[[148 157 157 128 151 102 135 129 129]
 [105 125 135 125 107 109 149 154 145]
 [108 121 147 133 105 108 143 135 138]
 [103 154 123 133 134 150 151 115 106]
 [154 119 119 143 142 143 154 131 117]
 [123 104 157 129 129 105 104 152 157]
 [108 113 131 122 122 101 156 124 124]
 [142 128 100 104 121 129  98 144 154]
 [146 107 142 104 147 120 150 118 124]]
->
[[123 104 157 129 129 105 104 152 157]
 [146 107 142 104 147 120 150 118 124]
 [108 113 131 122 122 101 156 124 124]
 [154 119 119 143 142 143 154 131 117]
 [108 121 147 133 105 108 143 135 138]
 [105 125 135 125 107 109 149 154 145]
 [142 128 100 104 121 129  98 144 154]
 [103 154 123 133 134 150 151 115 106]
 [148 157 157 128 151 102 135 129 129]]

[[144 146 150 138 143 146 149 147 147]
 [131 131 132 130 130 130 131 130 130]
 [125 124 123 126 125 126 125 125 125]]
->
[[125 124 123 126 125 126 125 125 125]
 [131 131 132 130 130 130 131 130 130]
 [144 146 150 138 143 146 149 147 147]]

[[148 110 145 127 133]
 [144 134 135 140 133]
 [137 142 106 116 125]
 [139 116 124 110 127]
 [128 112 132 116 126]
 [111 141 122 136 126]
 [145 118 131 120 130]
 [145 139 132 142 133]]
->
[[148 110 145 127 133]
 [128 112 132 116 126]
 [139 116 124 110 127]
 [145 118 131 120 130]
 [144 134 135 140 133]
 [145 139 132 142 133]
 [111 141 122 136 126]
 [137 142 106 116 125]]

[[131 119 125 126 110 130 140 123 142 142 117 114]
 [130 120 123 125 109 130 140 121 141 138 116 112]
 [135 126 137 132 147 123 129 145 123 145 135 152]
 [137 121 136 131 138 124 135 144 130 154 129 146]
 [127 124 121 125 106 132 136 116 140 128 117 106]
 [122 138 128 129 140 128 115 127 115 107 138 135]]
->
[[131 119 125 126 110 130 140 123 142 142 117 114]
 [130 120 123 125 109 130 140 121 141 138 116 112]
 [137 121 136 131 138 124 135 144 130 154 129 146]
 [127 124 121 125 106 132 136 116 140 128 117 106]
 [135 126 137 132 147 123 129 145 123 145 135 152]
 [122 138 128 129 140 128 115 127 115 107 138 135]]

[[114 121 133 126 124 110 129 128 124 120 136 132]
 [117 137 129 131 125 110 131 157 125 128 121 140]
 [138 124 129 130 115 138 123 155 144 121 130 141]
 [119 134 123 136 120 123 140 134 130 125 131 144]
 [124 135 122 131 134 120 139 119 122 132 117 133]]
->
[[114 121 133 126 124 110 129 128 124 120 136 132]
 [138 124 129 130 115 138 123 155 144 121 130 141]
 [119 134 123 136 120 123 140 134 130 125 131 144]
 [124 135 122 131 134 120 139 119 122 132 117 133]
 [117 137 129 131 125 110 131 157 125 128 121 140]]

[[147 112 110 135 110]
 [124 132 131 157 132]
 [144 108 113 138 108]
 [151 116 111 135 113]
 [146 114 111 132 114]]
->
[[144 108 113 138 108]
 [147 112 110 135 110]
 [146 114 111 132 114]
 [151 116 111 135 113]
 [124 132 131 157 132]]
---
[[114 115 108]
 [116 117 111]
 [141 154 154]
 [121 116 116]]
->
[[116 117 111]
 [141 154 154]]

[[106 141 144 104]
 [114 138 138 141]
 [110 142 141 105]]
->
[[114 138 138]
 [110 142 141]]

[[130 140 111 128 111]
 [147 147 138 144 130]
 [123 112 121 116 115]
 [119 145 109 149 135]]
->
[[147 147 138]
 [123 112 121]]

[[129 109 144 120]
 [118 115 144 111]
 [150 126 133 110]
 [129 132 115 130]
 [134 131 111 119]]
->
[[118 115 144]
 [150 126 133]]

[[145 116 118 135 134]
 [150 114 114 139 138]
 [141 119 119 137 137]]
->
[[150 114 114]
 [141 119 119]]

[[116 106 130 144]
 [114 144 135 127]
 [138 143 148 126]
 [112 117 126 130]]
->
[[114 144 135]
 [138 143 148]]

[[150 147 148]
 [117 116 116]
 [115 118 113]
 [109 117 115]]
->
[[117 116 116]
 [115 118 113]]

[[143 117 118]
 [104 148 110]
 [141 119 115]
 [141 118 119]]
->
[[104 148 110]
 [141 119 115]]

[[132 140 112]
 [150 124 134]
 [106 130 126]
 [140 126 122]]
->
[[150 124 134]
 [106 130 126]]
